Each row has a name. Each question is about the rows just above it. Places in a row count from 1.

J: |  2.849 | -1.239 |  2.849 |  4.348 |  1.833 | -0.277 |  6.593 |  2.849 |  2.849 |  1.116 | -1.239 |  3.807 | -1.245 | -1.128 |  0.988 |  7.808 |  2.046 |  0.199 |  4.365 |  0.719 |  3.079 |
M: |  0.979 |  3.807 |  2.151 |  4.348 |  1.833 | -0.277 |  6.593 |  2.849 |  3.398 |  1.116 | -1.239 | -8.879 | -1.245 | -1.128 |  0.988 |  7.808 |  2.046 |  0.199 |  4.365 |  4.348 |  1.229 |
A: |  4.347 | -1.258 |  8.703 | -1.657 |  4.137 |  0.854 | -6.814 |  8.195 |  8.122 |  2.307 | -8.880 | -1.258 | -0.409 | -0.218 |  3.527 | -8.879 |  2.907 |  0.577 |  2.848 |  0.882 |  6.530 |
M in full: => |  0.979 |  3.807 |  2.151 |  4.348 |  1.833 | -0.277 |  6.593 |  2.849 |  3.398 |  1.116 | -1.239 | -8.879 | -1.245 | -1.128 |  0.988 |  7.808 |  2.046 |  0.199 |  4.365 |  4.348 |  1.229 |
Shared by A and M: => | -8.879 |
Every place of | 2.849 | in J: => 1 3 8 9
A in full: => |  4.347 | -1.258 |  8.703 | -1.657 |  4.137 |  0.854 | -6.814 |  8.195 |  8.122 |  2.307 | -8.880 | -1.258 | -0.409 | -0.218 |  3.527 | -8.879 |  2.907 |  0.577 |  2.848 |  0.882 |  6.530 |
At which places does J hold | 0.719 |? => 20
The one value in M and A: => | -8.879 |

W: | -6.785 | -1.551 | -4.262 |  0.524 | -4.836 | -0.451 | -2.178 |
N: |  3.338 | -8.780 | -1.011 |  4.440 |  3.833 | -1.087 |  5.145 |
D: |  4.441 | -7.948 |  1.447 |  1.447 |  4.441 |  4.441 |  4.441 |
H: |  6.734 | -3.245 | -1.010 | -2.101 |  6.823 | -0.586 |  4.287 |
Which row holds |  4.441 | -7.948 |  1.447 |  1.447 |  4.441 |  4.441 |  4.441 |? => D
H in full: => |  6.734 | -3.245 | -1.010 | -2.101 |  6.823 | -0.586 |  4.287 |
Places of | 4.441 | in row D: => 1 5 6 7
N in full: => |  3.338 | -8.780 | -1.011 |  4.440 |  3.833 | -1.087 |  5.145 |

K: |  0.351 | -5.879 |  5.442 | -4.585 |  1.442 |  1.450 | -0.175 | -3.670 | -3.227 | -3.797 | -2.798 |  3.822 | -4.443 |  1.649 | -1.586 | -4.055 |  1.649 | -5.499 |  1.504 | -8.611 |  2.044 |  4.859 |  1.891 | -2.191 |  1.258 |  0.379 |  6.858 | -4.289 |  3.426 |  0.464 |  4.014 |  2.954 | -3.577 |  2.801 | -5.911 |  0.959 | -3.057 | -1.908 |  0.920 |
T: |  0.351 | -5.879 |  4.968 | -4.585 |  1.442 |  1.450 | -0.175 | -3.670 | -3.227 | -3.797 | -2.798 |  3.822 | -1.359 | -1.380 | -3.191 | -4.055 |  1.649 | -5.499 |  1.504 | -8.611 |  2.044 |  4.859 |  1.891 | -3.711 |  1.819 | -4.369 | -1.292 | -2.916 |  0.631 |  3.582 |  5.442 |  0.146 | -1.586 |  2.276 | -0.357 |  1.938 | -0.992 | -0.113 |  1.566 |
V: |  0.351 | -5.879 |  4.968 | -4.585 |  1.442 |  1.450 | -0.175 | -3.670 | -3.227 | -3.797 | -2.798 |  0.076 | -4.443 | -1.380 | -3.191 | -4.055 |  1.649 | -5.499 |  1.504 | -8.611 |  2.044 |  4.859 |  1.891 | -2.191 |  1.258 |  0.379 |  6.858 | -4.289 |  3.426 |  0.464 |  4.014 |  2.954 | -3.577 |  2.801 | -5.911 |  0.959 | -3.057 | -1.908 |  0.920 |
X: |  0.351 | -5.879 |  4.968 | -4.585 |  1.442 |  1.450 | -0.175 | -3.670 | -3.227 | -3.797 | -2.798 |  3.822 | -1.359 | -1.380 | -3.191 | -4.055 |  1.649 | -5.499 |  1.504 | -8.611 |  2.044 |  4.859 |  1.891 |  3.196 |  1.258 |  0.379 |  6.858 | -4.289 |  3.426 |  0.464 |  4.014 |  2.954 | -3.577 |  2.801 | -5.911 |  5.443 | -3.057 | -1.908 |  0.920 |
The value that K holds more than once: => | 1.649 |
X in full: => |  0.351 | -5.879 |  4.968 | -4.585 |  1.442 |  1.450 | -0.175 | -3.670 | -3.227 | -3.797 | -2.798 |  3.822 | -1.359 | -1.380 | -3.191 | -4.055 |  1.649 | -5.499 |  1.504 | -8.611 |  2.044 |  4.859 |  1.891 |  3.196 |  1.258 |  0.379 |  6.858 | -4.289 |  3.426 |  0.464 |  4.014 |  2.954 | -3.577 |  2.801 | -5.911 |  5.443 | -3.057 | -1.908 |  0.920 |
Whose row is |  0.351 | -5.879 |  5.442 | -4.585 |  1.442 |  1.450 | -0.175 | -3.670 | -3.227 | -3.797 | -2.798 |  3.822 | -4.443 |  1.649 | -1.586 | -4.055 |  1.649 | -5.499 |  1.504 | -8.611 |  2.044 |  4.859 |  1.891 | -2.191 |  1.258 |  0.379 |  6.858 | -4.289 |  3.426 |  0.464 |  4.014 |  2.954 | -3.577 |  2.801 | -5.911 |  0.959 | -3.057 | -1.908 |  0.920 |? => K
Whose row is |  0.351 | -5.879 |  4.968 | -4.585 |  1.442 |  1.450 | -0.175 | -3.670 | -3.227 | -3.797 | -2.798 |  3.822 | -1.359 | -1.380 | -3.191 | -4.055 |  1.649 | -5.499 |  1.504 | -8.611 |  2.044 |  4.859 |  1.891 |  3.196 |  1.258 |  0.379 |  6.858 | -4.289 |  3.426 |  0.464 |  4.014 |  2.954 | -3.577 |  2.801 | -5.911 |  5.443 | -3.057 | -1.908 |  0.920 |? => X

Y: | -3.938 |  1.733 | -2.135 |  0.679 | -0.346 |  0.334 |  0.480 | -3.156 |  5.007 |  1.099 |  0.672 |  3.697 | -3.091 |  0.672 |  0.257 |  6.742 |
R: | -0.037 |  0.798 | -0.094 | -0.608 |  0.193 | -0.726 | -0.131 |  0.020 |  0.334 |  0.193 |  0.184 | -0.116 |  0.166 | -0.478 |  0.082 | -0.521 |
P: | -1.031 |  0.298 | -0.166 | -3.020 | -0.439 | -3.384 | -4.090 |  1.027 |  0.984 | -3.495 |  0.479 |  0.444 |  0.312 |  1.751 |  3.524 | -0.184 |
Z: |  0.348 |  0.335 |  1.205 | -0.193 | -0.061 | -0.184 |  0.011 |  0.287 |  0.323 |  0.102 |  0.061 | -1.010 |  0.269 | -0.440 |  0.087 | -0.638 |
Every place of | -0.440 | in Z: => 14
The value that R holds more than once: => | 0.193 |
The one value in Y and R: => | 0.334 |
Z in full: => |  0.348 |  0.335 |  1.205 | -0.193 | -0.061 | -0.184 |  0.011 |  0.287 |  0.323 |  0.102 |  0.061 | -1.010 |  0.269 | -0.440 |  0.087 | -0.638 |
The value that Y holds more than once: => | 0.672 |

G: | -0.503 | -0.503 |  2.862 |  2.861 |  2.862 |  0.045 |  2.862 | -0.503 |  2.862 |
S: | -3.823 |  5.565 | -0.440 |  0.148 |  6.910 | -0.029 |  1.585 | -0.684 |  2.242 |
C: | -0.504 |  4.404 | -0.298 |  0.545 |  3.467 | -0.168 |  2.863 | -0.552 |  2.861 |
L: | -2.141 |  2.838 | -1.145 |  0.462 |  4.734 |  0.831 |  0.394 | -0.766 |  2.241 |
Shared by C and G: => | 2.861 |
Every place of | -0.503 | in G: => 1 2 8
L in full: => | -2.141 |  2.838 | -1.145 |  0.462 |  4.734 |  0.831 |  0.394 | -0.766 |  2.241 |
S in full: => | -3.823 |  5.565 | -0.440 |  0.148 |  6.910 | -0.029 |  1.585 | -0.684 |  2.242 |
At which places does G hold | 2.862 |? => 3 5 7 9

mut: |  5.123 |  7.659 | -0.525 |  7.593 |  4.763 |  4.763 |  2.993 |
begev: | -7.530 | -7.530 | -1.112 | -1.112 | -7.530 | -1.112 | -6.057 |
Lino: | -2.620 |  5.546 | -1.932 |  3.645 |  5.507 |  6.836 | -2.124 |
gana: |  7.030 | -3.583 |  5.033 | -6.473 | -2.814 |  7.660 |  4.424 |
Sagib: | 0.216 | 3.389 | 8.467 | 7.286 | 7.609 | 0.404 | 7.660 |
Buri: | -2.620 | -1.111 |  4.762 |  3.645 |  5.507 | -1.110 | -2.124 |
Pebu: |  4.832 |  5.566 |  2.554 |  4.802 | -3.257 |  3.884 |  0.767 |
At which places does mut hold | 7.659 |? => 2
Whose row is |  5.123 |  7.659 | -0.525 |  7.593 |  4.763 |  4.763 |  2.993 |? => mut
At which places does begev hold | -1.112 |? => 3 4 6
The one value in Sagib and gana: => | 7.660 |

U: |  3.886 |  1.554 |  0.077 |  4.973 |  5.863 | -2.250 |  2.210 | -5.704 | -5.931 | -7.050 | -4.243 | -0.198 |  4.493 | -1.322 |  5.869 | -0.634 | -5.908 |  2.757 |
Q: | -5.213 | -0.550 | -4.395 | -2.138 | -3.612 |  1.033 | -5.858 |  7.141 |  6.424 |  6.028 |  6.069 |  2.628 | -3.778 |  3.011 | -5.828 |  7.114 |  6.511 |  1.936 |
B: | -5.213 | -0.550 | -4.395 | -2.138 | -3.612 | -2.743 | -5.858 |  7.141 | -5.579 |  6.028 |  6.069 |  2.628 | -3.778 |  3.011 | -5.828 |  7.114 |  6.511 |  1.936 |
F: | -5.213 | -0.550 | -4.395 | -2.138 | -3.612 |  1.033 | -5.858 |  7.141 |  6.424 |  6.028 |  6.069 |  2.628 | -3.778 |  3.011 | -5.828 |  7.114 |  6.511 | -5.971 |
E: |  3.886 |  1.554 |  0.077 |  4.973 | -1.286 | -2.250 |  2.210 | -5.704 | -5.931 | -7.050 | -4.243 | -0.198 |  4.493 | -1.286 | -4.988 | -5.735 |  7.413 |  5.343 |
The value that E holds more than once: => | -1.286 |
E in full: => |  3.886 |  1.554 |  0.077 |  4.973 | -1.286 | -2.250 |  2.210 | -5.704 | -5.931 | -7.050 | -4.243 | -0.198 |  4.493 | -1.286 | -4.988 | -5.735 |  7.413 |  5.343 |

tokem: | -0.904 |  2.455 |  2.486 |  0.680 |  1.573 |  5.780 |
Remik: | -2.783 |  1.576 |  3.151 |  2.375 | -2.854 |  5.408 |
ziso: |  0.337 | -3.192 | -1.562 |  5.741 |  1.170 | -5.564 |
Nugil: | -1.090 | -0.717 | -1.040 |  2.387 | -7.291 |  2.095 |
fogoz: |  0.685 | -2.929 | -1.904 |  4.589 | -2.193 |  0.402 |
pekup: | -0.988 |  2.352 |  0.064 | -2.551 | -7.110 | -1.610 |
rogo: | -0.089 |  2.855 |  1.949 | -5.304 |  2.910 |  2.998 |
vez: |  1.693 | -4.320 | -4.320 | -4.320 |  5.563 |  5.563 |
rabas: |  0.680 | -1.346 | -0.619 | -4.319 |  4.156 | -5.738 |
Gofe: |  0.996 | -2.924 | -2.080 |  1.351 | -5.156 | -5.003 |
tatub: |  0.707 |  0.681 |  0.019 | -4.513 |  4.585 | -5.503 |
Remik in full: => | -2.783 |  1.576 |  3.151 |  2.375 | -2.854 |  5.408 |
Places of | -4.320 | in row vez: => 2 3 4
The one value in rabas and tokem: => | 0.680 |
rogo in full: => | -0.089 |  2.855 |  1.949 | -5.304 |  2.910 |  2.998 |

ludub: | -6.151 | -1.703 |  2.529 |  8.193 |  4.560 |  2.592 | -2.374 | -3.045 | -2.209 |  4.499 | -6.632 | -7.236 |
tok: | -2.891 | -0.597 | -1.285 |  2.505 |  4.649 |  4.649 | -6.152 | -0.798 | -7.528 |  4.127 | -4.722 | -1.120 |
turo: | -6.752 |  1.724 | -6.151 | -5.808 | -5.808 | -2.920 |  2.761 |  3.628 | -3.947 | -3.940 |  2.642 | -5.808 |
Kol: | -6.689 | -0.090 | -5.508 | -0.513 |  2.244 | -0.775 |  2.755 |  3.199 |  2.346 |  3.240 | -3.144 | -2.538 |
The value that turo holds more than once: => | -5.808 |
Shared by turo and ludub: => | -6.151 |
tok in full: => | -2.891 | -0.597 | -1.285 |  2.505 |  4.649 |  4.649 | -6.152 | -0.798 | -7.528 |  4.127 | -4.722 | -1.120 |
The value that tok holds more than once: => | 4.649 |

Vepa: |  6.537 |  5.949 | -0.703 |  0.896 | -4.221 |  2.575 | -3.228 |  6.537 |  2.369 | -6.459 |  0.193 |
Lev: | -3.827 |  5.990 |  0.320 |  1.197 | -5.043 |  2.632 | -1.092 |  5.556 |  0.834 | -3.371 |  0.648 |
bav: | -2.780 |  6.175 |  0.068 |  2.529 | -2.889 |  1.848 | -1.499 |  5.843 |  1.705 | -0.407 |  0.525 |
palog: | -4.238 | -2.055 | -0.264 |  1.922 | -4.245 |  2.111 | -2.055 |  5.330 |  0.731 | -5.816 | -0.090 |
Lev in full: => | -3.827 |  5.990 |  0.320 |  1.197 | -5.043 |  2.632 | -1.092 |  5.556 |  0.834 | -3.371 |  0.648 |
Repeated in Vepa: => | 6.537 |
Which value appears more than once in palog? => | -2.055 |

Rufa: |  1.457 | -0.633 | -0.622 |  0.705 | -0.373 |  0.155 |  0.594 | -1.540 | -0.622 | -0.792 | -0.472 | -0.973 |  0.675 | -1.522 | -2.557 |  0.344 |  0.184 | -2.754 |  2.216 |  1.889 |  1.878 |  0.691 | -0.622 | -1.973 | -1.277 | -0.709 | -1.145 |  1.430 | -0.750 | -5.876 |  0.418 | -0.390 |  0.918 |  0.228 |  0.894 |
Tate: |  1.170 | -1.372 |  0.475 | -0.181 |  1.058 | -0.266 |  2.788 |  0.606 | -0.410 |  0.692 |  1.192 | -0.872 |  0.920 | -3.768 | -6.500 |  0.028 |  1.463 |  1.783 |  2.367 |  4.549 |  6.643 |  0.493 |  0.617 | -0.302 | -0.280 |  0.533 |  0.906 |  3.967 | -1.230 | -3.327 |  0.222 |  0.126 |  1.203 |  0.464 |  0.530 |
devi: | -0.633 | -0.633 | -0.622 |  0.705 | -0.373 |  0.155 |  0.594 | -1.540 |  0.636 | -0.632 | -0.472 | -0.973 |  0.675 | -1.522 | -2.557 |  0.344 |  0.184 | -2.754 |  2.216 |  3.339 |  6.744 |  2.303 | -0.355 | -1.409 |  1.666 |  2.008 | -0.169 |  4.803 |  0.261 | -3.068 |  0.692 |  0.402 |  0.466 |  1.017 | -0.992 |
Which value is in both devi and Tate? => | 0.692 |
Tate in full: => |  1.170 | -1.372 |  0.475 | -0.181 |  1.058 | -0.266 |  2.788 |  0.606 | -0.410 |  0.692 |  1.192 | -0.872 |  0.920 | -3.768 | -6.500 |  0.028 |  1.463 |  1.783 |  2.367 |  4.549 |  6.643 |  0.493 |  0.617 | -0.302 | -0.280 |  0.533 |  0.906 |  3.967 | -1.230 | -3.327 |  0.222 |  0.126 |  1.203 |  0.464 |  0.530 |
The value that Rufa holds more than once: => | -0.622 |
Shared by Tate and devi: => | 0.692 |

